Each row has a name. After each piece below comes the name of the row it's from, unless a question asks for something else. Each question is about the rows just above it.

[-2.39 -2.37  2.04  1.07  1.58  2.05 -2.82] -> Lutal
[-2.06 -2.45 -3.70  0.18 -1.32 -1.39 -2.97] -> zipi
[-7.37 -6.27 -3.84 -3.19 -2.38 -4.06 -8.00] -> ful
Does one of the named rows hold [ 0.18 -1.32] side by side, in this order?  yes
Print row zipi.  [-2.06 -2.45 -3.70  0.18 -1.32 -1.39 -2.97]

[0.97 2.13 1.99 0.59] : dalom
[0.53 1.44 1.99 0.59] : tis
[0.97 3.26 0.82 0.59] : koz
[ 2.10  2.13 -4.79  0.59] : Ruro
[0.54 2.13 2.17 0.59] : Pobob
[0.97 4.86 1.99 0.59] : bunet
[0.97 2.13 0.51 0.59] : Bab
[0.97 6.16 2.04 0.97] : sogo
[ 2.84  3.27 -2.99  0.59] : Kasu
[-2.54 -1.11  4.23  0.41] : deg
[-0.90  0.67  2.52  0.59] : daku
Shift each entry of [-2.54] by -1 times 0.01:  [-2.55]
Shift each entry of [3.27] by +1 times 0.01:  [3.28]
Which row holds these entries in another order? [0.59 1.99 4.86 0.97]  bunet

[-2.04 -0.88 -1.04 -1.21 -0.79  1.13  6.47  1.20  0.15  1.84  2.52  0.82
  0.93  2.95 -2.74] : dipu
[ 4.38  3.36 -2.52  0.85 -0.71 -0.74 -2.02  1.95  2.78 -1.98 -0.52  0.45
 -3.48  0.55  3.12] : vopo
[ 1.13 -2.74  0.82  1.84 -2.04 -1.21  2.95 -0.88  1.20 -6.23  0.93  0.15
 -0.78  2.52 -1.04] : pez
[ 3.36 -1.98  2.77 -0.71 -2.52  0.55  0.85 -3.48  3.12  0.45 -0.74  4.38
  1.95 -2.02 -0.52] : Til
[-2.04 -0.88 -1.04 -1.21 -0.79  1.13 -6.23  1.20  0.15  1.84  2.52  0.82
  0.93  2.95 -2.74] : meder
[ 0.93  0.15 -0.78] with -1 step of 0.01 on every entry:  [ 0.92  0.14 -0.79]
Which row holds these entries in another order? [ 1.13  2.95 -0.79  1.20 -2.04  1.84  2.52 -0.88  0.93 -2.74  0.15  0.82
 -6.23 -1.21 -1.04]  meder
Which row holds these entries in another order? [-2.74 -2.04 -0.88 -1.04 -1.21 -0.79  1.13  6.47  1.20  0.15  1.84  2.52
  0.82  0.93  2.95]  dipu
Which row holds these entries in another order? [ 3.12  0.55 -3.48  0.45 -0.52 -1.98  2.78  1.95 -2.02 -0.74 -0.71  0.85
 -2.52  3.36  4.38]  vopo
Shift each entry of [1.84] by -1 times 0.01:  [1.83]

[-2.73 -2.37  3.59 -0.14 -0.05  0.09  0.95  0.99 -1.57] -> kofot
[ 1.09 -1.42 -0.28  1.65 -0.85 -2.21 -0.14 -1.36  0.42] -> Gem
[ 0.14 -3.96  0.38 -0.13  1.63 -8.30  0.28  0.14 -0.15] -> riduz
[-1.01  3.39 -1.49 -0.63 -0.02  1.08 -0.32 -1.67 -0.70] -> tes
[-2.62 -3.01  3.09 -1.93  0.58 -0.12  0.52 -1.77  1.43] -> Kur
[-1.42  1.65  0.43  1.09 -1.36 -0.85 -0.28 -0.14 -2.21] -> Pon
Which row holds these entries in another order? [-2.21 -0.14 -0.28 -0.85 -1.36  1.09  0.43  1.65 -1.42]  Pon
Print row tes.  [-1.01  3.39 -1.49 -0.63 -0.02  1.08 -0.32 -1.67 -0.70]
Does one of the named rows hold [-0.85 -2.20] side by side, in this order?  no
Print row Kur.  [-2.62 -3.01  3.09 -1.93  0.58 -0.12  0.52 -1.77  1.43]
Print row Pon.  [-1.42  1.65  0.43  1.09 -1.36 -0.85 -0.28 -0.14 -2.21]

[ 4.28  4.71 -1.89 -3.93 -1.96 -1.52] -> pani
[ 6.49  4.08 -0.48 -4.02 -3.14 -0.61] -> luv
[ 5.60  3.23 -1.92 -3.89 -2.30 -1.92] -> Pom
Is [-2.30 -1.92] printed in one of the named rows, side by side and in this order?  yes
Which row holds these entries in another order? [-1.92  5.60 -3.89 -2.30 -1.92  3.23]  Pom
Is [ 4.71 -1.89 -3.93 -1.96] printed in one of the named rows, side by side and in this order?  yes
Does one of the named rows hold [-1.96 -1.52] side by side, in this order?  yes

[-1.49 -2.67  2.53  4.43 -1.22 -0.80  2.30 -0.10  0.51 -0.99  3.79 -0.40]  bon
[ 1.04 -1.47 -1.34 -0.98 -1.01 -4.16  0.80 -0.44 -0.06  6.32  3.14  5.82]  Gom
[-1.87  3.95 -0.57  3.78 -2.91 -4.13 -1.58 -0.69 -0.25  0.76 -1.39  0.07]  gulil
[-1.90 -2.07  0.76 -0.67 -1.84 -0.52 -0.18 -1.58  0.13  1.08  2.89 -2.86]  bato
[ 2.57 -4.75 -2.30 -0.08 -6.04  0.06 -0.93  0.11  1.09  6.15  2.34  0.76]  ges
[ 3.37 -0.43  0.08  1.65 -0.53 -0.30  0.12 -0.41 -1.50 -3.84  2.03 -5.26]  zasu
[-1.11 -0.72  1.76 -2.95  1.01 -1.86 -2.41  1.45 -0.07  3.76  2.01  2.60]  dile
[ 0.94 -1.20 -0.46 -2.35  1.17  3.80  2.50 -0.63 -0.50  0.17  0.89 -0.04]  fezuz
[-0.55  1.78 -1.69 -2.36  1.97 -0.34 -1.02  1.56  0.71 -3.58 -0.25 -6.41]  mokud
[-6.37 -3.80  0.72 -0.75 -1.21  0.30  0.71  0.53  0.58  2.35  2.20 -1.80]  nake
Which row holds these entries in another order? [-2.95 -2.41 -1.86 -1.11 -0.72 -0.07  1.01  1.45  1.76  2.01  2.60  3.76]  dile
Which row holds these entries in another order? [ 1.09  6.15  2.34  0.76  2.57 -4.75 -2.30 -0.08 -6.04  0.06 -0.93  0.11]  ges

[-3.79 -0.28  0.42 -5.22  1.42  1.55 -1.29]  suno
[-1.23  2.69 -0.95  3.10  2.88 -0.73  1.63]  Gekuf
[-1.08 -3.75 -0.82 -0.28 -0.58  0.49 -0.74]  Komak
[ 1.34  1.00 -0.11 -5.78 -2.00  0.41  0.32]  bili
[ 1.00 -0.28  0.42 -5.22  1.42  1.55 -1.29]  bapus
Move every entry of [-0.11 -5.78] by +1 step of 0.01.  [-0.10 -5.77]
[2.69] with +1 step of 0.01 on every entry:  [2.70]
Print row Komak.  [-1.08 -3.75 -0.82 -0.28 -0.58  0.49 -0.74]
Move every entry of [-0.11] by -1 step of 0.01.  [-0.12]
[-5.22  1.42  1.55] with -1 step of 0.01 on every entry:  [-5.23  1.41  1.54]
Print row bili.  [ 1.34  1.00 -0.11 -5.78 -2.00  0.41  0.32]

[ 3.08  0.60 -3.30  2.16] : mal
[6.71 0.03 1.91 5.61] : nor
[ 2.17 -3.31  3.08  0.60] : Sokad
[ 2.16  0.60 -3.31  3.08] : movuv
[ 2.17 -3.31  3.08] with -1 step of 0.01 on every entry:  [ 2.16 -3.32  3.07]
Put [-3.31  0.60  2.16  3.08] back in order: which row is it?  movuv
Print row Sokad.  [ 2.17 -3.31  3.08  0.60]
Which row holds these entries in another order? [ 3.08  2.16  0.60 -3.31]  movuv
Print row movuv.  [ 2.16  0.60 -3.31  3.08]
Put [ 0.60  2.17 -3.31  3.08] back in order: which row is it?  Sokad
Print row mal.  [ 3.08  0.60 -3.30  2.16]

[ 2.49 -4.56 -1.67  0.39  0.49 -2.26] : pav
[ 2.94 -1.66 -1.39 -1.63 -0.15 -0.19] : Mig
[ 2.21 -6.30  1.28 -2.91  3.86 -2.80] : daza
[ 2.71 -2.44  0.41  1.14  5.21 -3.60] : Seral
[ 4.70 -5.65 -2.46  0.81  3.26 -3.08] : veno
[ 1.48 -0.24 -0.73 -1.36 -0.37  0.25] : Visiz
[ 3.39 -5.95  0.82 -2.23 -2.35 -0.39] : dutav
[ 4.90 -0.84  1.23  2.43 -2.35 -3.60] : petu
[ 0.50 -6.30  1.14  1.67  2.80 -2.15] : gov
[ 5.59  0.41 -2.46 -2.91 -0.37  0.65] : Deve
[-2.46  3.25  4.70 -5.65  0.81 -3.08] : noze
[ 0.50 -0.09  3.31 -0.38  3.40 -3.59] : tazog
Print row daza.  [ 2.21 -6.30  1.28 -2.91  3.86 -2.80]
Shift each entry of [0.41 1.14 5.21] by -1 times 0.01:  [0.40 1.13 5.20]
Is [ 2.21 -6.31] printed in one of the named rows, side by side and in this order?  no
Among the named rows, does one hold [-2.44  0.41  1.14  5.21 -3.60] next to each other, in this order?  yes
[-3.08  3.26  0.81 -5.65  4.70 -2.46] is which row reordered?  veno

[-0.80  0.63  0.61 -0.53 -0.56  0.20  1.36  0.83] = Vula
[-1.78 -3.33 -2.60 -0.04  1.00 -1.40  0.11  2.81] = bune
[ 1.51  3.03 -1.89  0.82  0.96  1.22 -2.05 -1.25] = dof
[-0.12  1.65  0.80 -0.33 -0.56  0.64  0.87  0.57] = Lapof
[-1.99  0.45  1.66 -0.67 -0.02  0.05  1.78  1.00] = dobo
[-0.56  1.36  0.84 -0.80 -0.53  0.61  0.20  0.63] = nanol
[ 0.64  3.12  1.68 -0.28 -0.89  1.25  0.73  0.53] = moge
[-1.99  0.45 -1.30 -0.67 -0.02  0.05  1.78  1.02] = kuf
[ 0.63  0.61 -0.56  1.36 -0.80 -0.53  0.83  0.19] = lerak
[ 0.26  2.40  1.45 -0.35 -0.82  0.95  0.91  0.62] = reto
Print row moge.  [ 0.64  3.12  1.68 -0.28 -0.89  1.25  0.73  0.53]
[-0.89] with +1 step of 0.01 on every entry:  [-0.88]
Print row nanol.  [-0.56  1.36  0.84 -0.80 -0.53  0.61  0.20  0.63]
Is [ 1.65  0.80 -0.33 -0.56] printed in one of the named rows, side by side and in this order?  yes
Among the named rows, does one hold [0.45 1.66] next to each other, in this order?  yes
Put [-0.80 -0.56 -0.53  0.20  0.61  0.63  0.83  1.36] back in order: which row is it?  Vula
Put [-0.56  0.20  0.83 -0.53 -0.80  0.63  1.36  0.61] back in order: which row is it?  Vula

[0.62 4.60 2.94 1.77] -> Nati
[-0.97 -4.69 -3.70 -2.45] -> riv
[-3.70 -2.45 -0.98 -4.69] -> malir
[-0.84  6.82 -3.66 -1.24] -> zive
[-0.84  0.29 -3.66 -1.24] -> zaz
Is [ 6.82 -3.66] printed in one of the named rows, side by side and in this order?  yes
Print row Nati.  [0.62 4.60 2.94 1.77]
Move every entry of [-0.84] by +1 step of 0.01.  [-0.83]
Does one of the named rows hold [-3.69 -2.45 -0.98 -4.69] side by side, in this order?  no
[-3.70 -2.45 -4.69 -0.97] is which row reordered?  riv

[-2.16 -2.15 -2.11  2.40 -0.93  1.23 -0.12 -0.94  3.45] : Goz
[-1.01  0.86 -1.97  3.99 -1.63 -0.55 -2.35 -1.39  3.24] : Pusu
[ 3.24 -1.01 -2.35  0.86 -0.54 -1.97 -1.39  3.99 -1.63] : furan
[ 2.88  2.43  2.65  1.55 -0.54  4.18  5.35 -1.14 -1.35] : pefat
[ 1.89 -2.94 -2.81  2.19  4.89 -2.98 -1.31  7.48 -2.38] : nuvu
Does one of the named rows hold [ 3.24 -1.39] side by side, in this order?  no
[-1.63  3.99 -1.39 -1.97 -0.54  0.86 -2.35 -1.01  3.24] is which row reordered?  furan
Which row holds these entries in another order? [ 3.24 -1.01  0.86 -1.97  3.99 -1.63 -0.55 -2.35 -1.39]  Pusu
Is [ 0.86 -0.54] printed in one of the named rows, side by side and in this order?  yes
Is [ 3.24 -1.01 -2.35  0.86] printed in one of the named rows, side by side and in this order?  yes
Among the named rows, does one hold [2.65 2.43 2.88] next to each other, in this order?  no

